Here is a tiny trained network, its code and every weight. The questions are about switching its units off for an input and a target symbol, where a switched-off unit gives its printed mean instead of its output.

import numpy as np


def w(rows, s, z=0):
    codes = np.array(rows[::2]) - 128.0
    scale = np.full(codes.shape[1], s)
    scale[-1] = z or s
    return codes * scale


def norm(h):
    return h / np.sqrt((h * h).mean(-1, keepdims=True) + 1e-5)


def f(y):
    return y / 2 * (1 + np.tanh(0.7978845608 * (y + 0.044715 * y**3)))


def softmax(a):
    e = np.exp(a - a.max(-1, keepdims=True))
    return e / e.sum(-1, keepdims=True)


def log_softmax(a):
    a = a - a.max(-1, keepdims=True)
    return a - np.log(np.exp(a).sum(-1, keepdims=True))


def net(x, mask):
    ids = ['αβγδεζηθξστφψω'.index(c) for c in x.split()]
    T = len(ids)
    res = E[ids] + P[:T]
    u = 0
    for l in range(3):
        q, k, v = (norm(res) @ M[l].T for M in (Q, K, V))
        z = softmax(np.where(np.tri(T) > 0, q @ k.T / 2**0.5, -1e9)) @ v
        res = res + np.where(mask[u], z, O[l][:, -1]) @ O[l][:, :-1]
        u += 1
        y = f(norm(res) @ A[l][:, :-1].T + A[l][:, -1])
        res = res + np.where(mask[u : u + 8], y, B[l][:, -1]) @ B[l][:, :-1]
        u += 8
    return log_softmax(norm(res)[-1] @ U[:, :-1].T + U[:, -1])


Q, K, V, O, A, B = {}, {}, {}, {}, {}, {}
E = w([
[158,81,76,204,85,168],'α',
[153,74,178,236,126,137],'β',
[88,229,179,121,132,161],'γ',
[112,158,52,198,130,107],'δ',
[168,98,106,220,134,108],'ε',
[154,79,119,231,106,144],'ζ',
[134,90,120,236,124,118],'η',
[140,162,189,182,104,197],'θ',
[124,141,55,203,131,107],'ξ',
[60,110,131,247,137,83],'σ',
[196,77,207,137,153,97],'τ',
[16,105,168,159,81,240],'φ',
[137,140,202,196,101,194],'ψ',
[190,128,189,181,108,181],'ω',
],0.016)
P = w([
[110,68,187,213,255,242],'0',
[151,101,74,210,219,170],'1',
[163,91,89,210,181,164],'2',
[151,107,98,200,157,150],'3',
[147,121,104,182,139,139],'4',
[143,139,100,158,128,122],'5',
[143,152,90,142,114,111],'6',
[148,133,101,146,91,119],'7',
[154,124,116,135,75,118],'8',
[162,119,128,126,58,118],'9',
[163,127,119,97,45,116],'10',
[171,131,119,80,32,105],'11',
[168,127,144,79,9,102],'12',
[166,133,157,68,4,98],'13',
],0.0085)
Q[0] = w([
[138,111,87,195,76,234],'L0H0',
[160,71,124,254,20,174],'L0H0',
],0.0071)
K[0] = w([
[142,126,127,86,47,120],'L0H0',
[125,144,158,119,1,44],'L0H0',
],0.0091)
V[0] = w([
[172,139,71,111,121,134],'L0H0',
[231,134,191,117,71,254],'L0H0',
],0.0071)
O[0] = w([
[26,172,129,174,206,225,121],'L0H0',
[12,133,153,162,125,11,254],'L0H0',
],0.011,0.0069)
A[0] = w([
[167,161,148,225,93,255,160],'L0N0',
[103,109,172,164,158,165,123],'L0N1',
[165,127,187,139,159,82,65],'L0N2',
[122,211,127,116,136,65,253],'L0N3',
[111,157,107,125,79,93,143],'L0N4',
[111,190,211,95,123,123,150],'L0N5',
[80,122,190,167,151,130,160],'L0N6',
[74,41,128,70,83,92,123],'L0N7',
],0.0091,0.0043)
B[0] = w([
[179,212,95,91,101,124,233],'L0N0',
[118,204,6,67,218,146,180],'L0N1',
[119,169,80,48,87,147,134],'L0N2',
[194,84,129,215,117,120,184],'L0N3',
[182,87,114,116,100,242,178],'L0N4',
[144,106,38,148,121,46,156],'L0N5',
[195,170,2,118,166,166,254],'L0N6',
[181,100,125,121,115,186,167],'L0N7',
],0.0078,0.0067)
Q[1] = w([
[168,145,35,177,15,91],'L1H0',
[143,119,100,1,145,127],'L1H0',
],0.0069)
K[1] = w([
[85,172,251,104,7,190],'L1H0',
[112,196,124,73,254,150],'L1H0',
],0.0055)
V[1] = w([
[169,65,181,215,38,156],'L1H0',
[77,95,130,115,122,255],'L1H0',
],0.0078)
O[1] = w([
[127,249,26,73,168,125,253],'L1H0',
[138,185,219,254,144,151,87],'L1H0',
],0.0078,0.0028)
A[1] = w([
[191,92,126,150,210,92,163],'L1N0',
[130,136,222,180,83,86,72],'L1N1',
[221,94,182,91,120,111,251],'L1N2',
[124,140,136,173,86,102,27],'L1N3',
[141,130,146,171,44,121,105],'L1N4',
[188,225,48,111,125,158,159],'L1N5',
[81,158,165,107,131,54,79],'L1N6',
[2,155,130,122,191,127,202],'L1N7',
],0.0091,0.0026)
B[1] = w([
[109,156,165,165,79,192,149],'L1N0',
[78,200,137,103,124,188,120],'L1N1',
[141,255,107,217,120,105,124],'L1N2',
[100,103,114,133,185,223,140],'L1N3',
[59,20,249,152,113,155,151],'L1N4',
[153,169,196,105,95,164,249],'L1N5',
[48,42,86,111,108,167,118],'L1N6',
[219,129,43,167,104,128,130],'L1N7',
],0.0075,0.013)
Q[2] = w([
[254,139,192,240,178,110],'L2H0',
[97,77,124,35,237,60],'L2H0',
],0.0054)
K[2] = w([
[90,3,199,90,93,68],'L2H0',
[253,72,91,159,253,94],'L2H0',
],0.0068)
V[2] = w([
[78,200,74,94,165,57],'L2H0',
[173,94,87,154,254,212],'L2H0',
],0.0077)
O[2] = w([
[106,65,173,180,120,254,3],'L2H0',
[111,114,161,84,93,155,212],'L2H0',
],0.0089,0.0042)
A[2] = w([
[112,169,101,106,17,183,236],'L2N0',
[82,107,197,189,106,146,129],'L2N1',
[129,42,63,62,168,89,105],'L2N2',
[27,86,91,2,98,218,27],'L2N3',
[172,233,92,157,181,131,104],'L2N4',
[77,154,55,131,154,35,248],'L2N5',
[212,15,49,42,94,217,3],'L2N6',
[122,120,117,178,229,126,178],'L2N7',
],0.0076,0.0019)
B[2] = w([
[101,83,185,72,156,30,246],'L2N0',
[21,240,112,115,66,92,127],'L2N1',
[98,213,148,145,255,205,119],'L2N2',
[254,202,104,202,168,91,126],'L2N3',
[94,190,88,79,162,110,212],'L2N4',
[54,96,24,92,117,161,156],'L2N5',
[156,185,135,144,184,90,133],'L2N6',
[239,231,147,136,154,120,122],'L2N7',
],0.0068,0.011)
U = w([
[141,207,71,148,130,114,249],'α',
[75,135,138,72,40,97,169],'β',
[161,83,162,128,150,55,70],'γ',
[162,128,151,99,91,167,93],'δ',
[144,111,152,109,135,113,79],'ε',
[128,133,130,87,138,89,1],'ζ',
[159,115,155,97,111,108,58],'η',
[122,88,113,154,111,97,23],'θ',
[159,117,159,107,113,149,152],'ξ',
[231,104,164,106,8,164,97],'σ',
[144,81,154,131,169,67,107],'τ',
[69,149,234,224,117,95,149],'φ',
[129,50,100,152,108,67,102],'ψ',
[96,92,92,141,124,143,117],'ω',
],0.011,0.0036)

Each question gives the input, a string of symbols that net reads in full, and the target symbol t.
The units are the heads (2 rows each of Q, K, V and O) and the neurons (one row each of A and B). Each row of codes is followed by its name. A weight is (code - 128) times the scale printed after its matrix; where a second scale follows, it is the last column's (O, A, B and U).
mask holds one flag per unit, layer by layer, with each layer's heads first. A switched-off unit (its flag False) gives its mean, the last column of its rows in O or B, instead of its output. The means were averaged over made-up inputs and are rounded, as every weight is.
A unit's drop is (log p(t) with every unit on - log p(t) with that unit switched off) / (log p(t) with every unit on - log p(t) with every unit switched off).
The circuit of an input: a set's keep is (log p(t) with only the set's units on - log p(t) with every unit switched off) / (log p(t) with every unit on - log p(t) with every unit switched off). Starting from the 12 units with the biggest drops (on a tie, the unit counted first), units are removed one at a time, each time the one whose removal leaves the highest keep (on an exact tie, the one counted first), for as long as the keep stays at least 0.8.
units of the circuit, in order: the units of the circuit, biggest drop first
most important unit: the unit with the biggest drop
k most important neurons: the k neurons with the biggest drops, biggest first
k most important neurons of layer l: the k neurons of layer l with the biggest drops, biggest first
input ξ τ ζ φ φ φ φ α σ, target α: most important unit -> L2H0
input φ α ζ φ ψ α ζ α ψ α α φ φ σ, target φ: units of the circuit, in order -> [L1H0; L0N3]
input α α ε γ φ α, target φ: 2 most important neurons -> [L1N4; L0N3]
input φ α ψ γ ψ φ ε α α ψ γ β α ζ, target α: units of the circuit, in order -> [L1H0; L2H0]
input β α α ω φ α φ τ φ α ψ, target α: 3 most important neurons -> [L0N6; L0N1; L0N5]
input α ψ ω ζ α ω ζ τ α α σ α β, target α: units of the circuit, in order -> [L0N6; L1H0]
input ε σ α γ φ ξ φ δ, target φ: units of the circuit, in order -> [L1H0; L0N1]
input σ α α η φ θ ω ζ γ ω φ α ε, target α: units of the circuit, in order -> [L2H0; L0H0; L2N0]
input α η ζ ψ φ ψ ζ σ ψ α β, target α: 2 most important neurons -> [L0N6; L1N4]
input α φ ζ ε η ω α β φ α α θ, target α: 2 most important neurons -> [L0N6; L0N5]
input α φ σ φ α ψ α τ, target α: units of the circuit, in order -> [L1N2; L2N0]
input α φ φ ψ α φ α ζ ω τ, target α: 3 most important neurons of layer 1 -> [L1N2; L1N5; L1N1]
input ε φ ζ ζ φ ξ ψ α α α α ξ φ β, target φ: 2 most important neurons -> [L1N4; L2N5]
input ψ α α ζ δ θ θ φ φ φ φ, target φ: most important unit -> L1N4
input ψ β τ ω ζ φ ψ θ α φ α α ζ, target α: 2 most important neurons -> [L0N6; L0N1]
input α φ β σ ψ φ α φ φ θ, target φ: units of the circuit, in order -> [L1N4; L1H0]
input α ζ α ζ φ φ δ φ ξ, target φ: units of the circuit, in order -> [L1H0; L0N1]
input γ φ α φ ξ, target φ: 2 most important neurons of layer 1 -> [L1N4; L1N0]
input φ σ σ ω ζ α α, target β: 2 most important neurons of layer 2 -> [L2N0; L2N3]
input ω α α γ ω σ δ σ θ η α φ ε, target φ: most important unit -> L1N4
input θ β α φ ζ ω ζ α ω α φ σ, target φ: 2 most important neurons of layer 1 -> [L1N4; L1N3]
input ζ σ ω φ ω, target φ: 3 most important neurons -> [L1N4; L0N3; L1N0]
input α α β α α ψ ω α α ψ ζ α φ η, target φ: 2 most important neurons -> [L1N4; L2N5]
input σ α η ψ α ζ α, target β: 3 most important neurons of layer 0 -> [L0N6; L0N1; L0N3]
